Here is a tiny trained network, its code and every weight. The questions are about switching its units off for an input and a target symbol, where a switched-off unit gives its printed mean instead of its output.

import numpy as np


def w(rows, s, z=0):
    codes = np.array(rows[::2]) - 128.0
    scale = np.full(codes.shape[1], s)
    scale[-1] = z or s
    return codes * scale


def norm(h):
    return h / np.sqrt((h * h).mean(-1, keepdims=True) + 1e-5)


def f(y):
    return y / 2 * (1 + np.tanh(0.7978845608 * (y + 0.044715 * y**3)))


def softmax(a):
    e = np.exp(a - a.max(-1, keepdims=True))
    return e / e.sum(-1, keepdims=True)


def log_softmax(a):
    a = a - a.max(-1, keepdims=True)
    return a - np.log(np.exp(a).sum(-1, keepdims=True))


def net(x, mask):
    ids = ['αβηλξφψω'.index(c) for c in x.split()]
    T = len(ids)
    res = E[ids] + P[:T]
    u = 0
    for l in range(2):
        q, k, v = (norm(res) @ M[l].T for M in (Q, K, V))
        z = softmax(np.where(np.tri(T) > 0, q @ k.T / 4**0.5, -1e9)) @ v
        res = res + np.where(mask[u], z, O[l][:, -1]) @ O[l][:, :-1]
        u += 1
        y = f(norm(res) @ A[l][:, :-1].T + A[l][:, -1])
        res = res + np.where(mask[u : u + 12], y, B[l][:, -1]) @ B[l][:, :-1]
        u += 12
    return log_softmax(norm(res)[-1] @ U[:, :-1].T + U[:, -1])


Q, K, V, O, A, B = {}, {}, {}, {}, {}, {}
E = w([
[153,32,176,167,90,132,136,148,237],'α',
[115,92,22,92,141,106,127,170,44],'β',
[79,176,127,92,62,191,114,178,90],'η',
[220,145,6,174,76,133,108,109,236],'λ',
[96,90,217,117,198,89,128,85,56],'ξ',
[126,202,109,93,230,165,71,121,179],'φ',
[118,156,106,184,72,146,32,28,97],'ψ',
[182,131,190,96,127,86,179,25,71],'ω',
],0.014)
P = w([
[146,124,148,82,119,158,81,125,128],'0',
[78,95,102,82,123,161,146,72,144],'1',
[73,156,110,107,110,38,118,105,179],'2',
[181,203,176,206,154,59,122,194,126],'3',
[197,89,185,133,139,207,56,151,76],'4',
[58,47,138,71,133,154,88,114,148],'5',
[29,183,95,103,148,1,162,99,173],'6',
],0.0098)
Q[0] = w([
[161,180,129,187,142,103,176,173,111],'L0H1',
[8,155,95,123,109,36,165,116,182],'L0H1',
[126,182,152,185,131,85,139,133,123],'L0H1',
[114,121,95,77,132,127,153,86,141],'L0H1',
],0.013)
K[0] = w([
[87,45,104,19,117,196,139,61,145],'L0H1',
[242,97,171,145,170,239,82,180,61],'L0H1',
[129,59,89,146,156,255,172,58,109],'L0H1',
[238,133,154,123,83,91,61,169,93],'L0H1',
],0.0085)
V[0] = w([
[144,137,68,120,187,100,36,158,206],'L0H1',
[131,56,201,101,123,111,88,152,181],'L0H1',
[172,143,153,208,87,143,99,46,135],'L0H1',
[2,132,144,139,167,202,124,128,99],'L0H1',
],0.0069)
O[0] = w([
[79,206,41,195,204,163,98,123,201,240],'L0H1',
[101,51,255,194,188,203,185,110,181,255],'L0H1',
[148,162,149,217,55,80,11,78,171,234],'L0H1',
[23,130,144,54,135,153,7,118,149,68],'L0H1',
],0.0068,0.0024)
A[0] = w([
[22,195,164,248,101,16,142,110,104,171],'L0N1',
[123,186,108,154,162,79,173,84,93,174],'L0N2',
[185,173,74,97,175,133,107,86,194,186],'L0N3',
[74,76,145,185,110,184,115,156,145,181],'L0N4',
[122,122,63,48,100,16,47,133,122,127],'L0N5',
[88,134,175,172,115,107,4,117,141,148],'L0N6',
[158,76,69,188,119,81,131,163,135,107],'L0N7',
[183,156,61,238,130,134,213,90,147,189],'L0N8',
[117,139,159,129,51,216,82,253,128,66],'L0N9',
[63,148,131,86,68,36,189,168,196,255],'L0N10',
[176,107,194,148,196,116,114,188,210,160],'L0N11',
[201,144,195,153,94,86,146,53,130,120],'L0N12',
],0.006,0.0035)
B[0] = w([
[184,78,114,91,129,191,67,181,139,252],'L0N1',
[185,90,128,129,110,142,104,133,139,170],'L0N2',
[159,152,90,165,147,73,109,109,86,214],'L0N3',
[56,155,134,160,136,143,102,141,123,212],'L0N4',
[96,130,121,154,95,190,144,119,72,205],'L0N5',
[47,129,134,139,105,131,105,83,113,253],'L0N6',
[173,100,122,100,131,113,212,138,128,152],'L0N7',
[149,147,90,152,62,80,173,202,122,220],'L0N8',
[160,154,177,127,132,150,129,155,133,142],'L0N9',
[184,132,150,140,160,254,148,114,74,221],'L0N10',
[91,105,56,111,167,127,176,106,183,229],'L0N11',
[145,136,164,156,144,138,95,57,173,217],'L0N12',
],0.0076,0.0043)
Q[1] = w([
[150,183,160,90,204,145,131,149,140],'L1H1',
[121,191,166,220,137,150,168,150,130],'L1H1',
[62,97,116,110,75,175,124,38,155],'L1H1',
[112,162,127,71,70,1,198,138,175],'L1H1',
],0.0077)
K[1] = w([
[98,84,79,152,180,213,166,99,99],'L1H1',
[124,51,109,175,197,56,173,86,157],'L1H1',
[152,125,192,147,213,132,78,180,67],'L1H1',
[77,141,113,3,36,22,207,117,181],'L1H1',
],0.0063)
V[1] = w([
[93,136,141,159,129,65,157,131,73],'L1H1',
[130,71,131,115,199,78,122,65,86],'L1H1',
[76,1,38,164,36,103,121,176,96],'L1H1',
[134,137,93,141,135,99,129,85,155],'L1H1',
],0.0071)
O[1] = w([
[209,72,156,128,132,155,19,147,192,5],'L1H1',
[165,18,138,149,251,30,88,126,42,144],'L1H1',
[125,51,71,164,129,232,127,104,68,91],'L1H1',
[97,62,159,107,157,3,124,70,106,162],'L1H1',
],0.0066,0.0021)
A[1] = w([
[53,104,179,85,112,113,126,98,62,131],'L1N1',
[117,88,104,111,114,148,166,158,49,176],'L1N2',
[255,158,10,202,86,101,156,122,150,9],'L1N3',
[56,70,198,92,174,147,120,103,97,119],'L1N4',
[111,137,82,179,189,188,151,159,168,250],'L1N5',
[92,110,101,130,119,110,165,179,78,182],'L1N6',
[175,194,119,72,121,78,101,147,93,223],'L1N7',
[172,70,164,81,11,103,150,142,98,134],'L1N8',
[96,90,184,144,107,146,161,102,182,185],'L1N9',
[167,123,139,95,192,129,244,209,135,241],'L1N10',
[45,143,114,78,98,170,105,225,163,210],'L1N11',
[99,137,61,82,146,70,135,152,154,171],'L1N12',
],0.0079,0.0022)
B[1] = w([
[179,156,178,120,74,154,134,238,55,173],'L1N1',
[113,60,127,161,108,126,142,91,136,173],'L1N2',
[135,117,190,61,112,121,126,234,136,210],'L1N3',
[163,133,136,49,160,105,108,249,182,199],'L1N4',
[63,116,88,153,184,93,109,138,132,254],'L1N5',
[101,91,172,123,167,183,102,85,71,150],'L1N6',
[173,144,105,98,147,166,181,22,91,161],'L1N7',
[155,174,124,89,174,143,204,1,164,154],'L1N8',
[144,127,94,176,112,201,93,73,176,223],'L1N9',
[96,20,96,190,102,217,140,51,123,191],'L1N10',
[166,207,176,142,196,151,206,92,136,200],'L1N11',
[165,94,164,170,216,132,136,93,36,155],'L1N12',
],0.0075,0.0054)
U = w([
[77,81,193,233,117,193,210,106,211,163],'α',
[126,55,76,133,128,222,208,101,8,81],'β',
[80,248,199,90,78,254,231,143,110,65],'η',
[206,157,81,164,58,124,197,205,130,172],'λ',
[114,63,251,64,150,162,92,189,120,8],'ξ',
[78,216,80,108,200,73,145,93,125,194],'φ',
[105,153,127,150,11,167,31,84,99,161],'ψ',
[235,118,197,120,83,132,217,10,116,154],'ω',
],0.0058,0.0014)

Each question gives the input, a string of symbols that net reads in full, and the target symbol t.
The units are the heads (4 rows each of Q, K, V and O) and the neurons (one row each of A and B). Each row of codes is followed by its name. A weight is (code - 128) times the scale printed after its matrix; where a second scale follows, it is the last column's (O, A, B and U).
mask holds one flag per unit, layer by layer, with each layer's heads first. A switched-off unit (its flag False) gives its mean, the last column of its rows in O or B, instead of its output. The means were averaged over made-up inputs and are rounded, as every weight is.
A unit's drop is (log p(t) with every unit on - log p(t) with that unit switched off) / (log p(t) with every unit on - log p(t) with every unit switched off).
The circuit of an input: a set's keep is (log p(t) with only the set's units on - log p(t) with every unit switched off) / (log p(t) with every unit on - log p(t) with every unit switched off). Starting from the 12 units with the biggest drops (on a tie, the unit counted first), units are removed one at a time, each time the one whose removal leaves the highest keep (on an exact tie, the one counted first), for as long as the keep stays at least 0.8.
circuit, biggest first: the units of the circuit, biggest drop first
k most important neurons: the k neurons with the biggest drops, biggest first
top k neurons in layer l: the k neurons of layer l with the biggest drops, biggest first
drop when u is switched off: that unit's drop, to one decimal
input α φ α ω φ, target α: circuit, biggest first -> (L0H1)
input η φ ω, target η: circuit, biggest first -> (L0H1, L1H1)
input φ ξ η η β, target η: circuit, biggest first -> (L1H1, L1N11, L0N10)
input φ η η ξ ω β, target ξ: circuit, biggest first -> (L0H1, L1N4)
input ω η ξ, target ω: 2 most important neurons -> (L1N8, L0N4)
input ψ η ξ ω ω, target ξ: 2 most important neurons -> (L1N4, L0N8)
input ω φ ω ξ φ, target ω: circuit, biggest first -> (L0H1, L1N7, L1H1)
input α ω ξ λ, target ω: circuit, biggest first -> (L0H1, L1N8)
input ψ ω φ, target ψ: 2 most important neurons -> (L0N6, L0N5)
input ψ α ξ η β ω, target η: circuit, biggest first -> (L1H1, L0N9)
input ψ η α ω ψ ψ, target ω: 2 most important neurons -> (L1N8, L1N5)
input λ φ η, target λ: circuit, biggest first -> (L0H1, L0N8)
input ξ α ψ, target ξ: circuit, biggest first -> (L0H1, L1N4, L1H1)
input η β η α ψ β λ, target ψ: circuit, biggest first -> (L0H1)
input ψ ξ η λ α α, target λ: 2 most important neurons -> (L0N8, L1N3)
input β η β ξ, target ξ: 2 most important neurons -> (L1N4, L0N8)
input φ ω ω ξ λ ω, target ξ: top 2 neurons in layer 0 -> (L0N8, L0N3)
input η ω ξ, target η: top 2 neurons in layer 0 -> (L0N9, L0N3)
input α α λ ψ β, target λ: drop when L0H1 is switched off -> 1.5
input η φ β, target η: circuit, biggest first -> (L1H1)
input φ α ψ, target φ: drop when L1H1 is switched off -> 0.2
input ψ φ α η η, target α: drop when L0H1 is switched off -> 1.4
input η φ ψ λ η ξ, target λ: drop when L0H1 is switched off -> 0.5
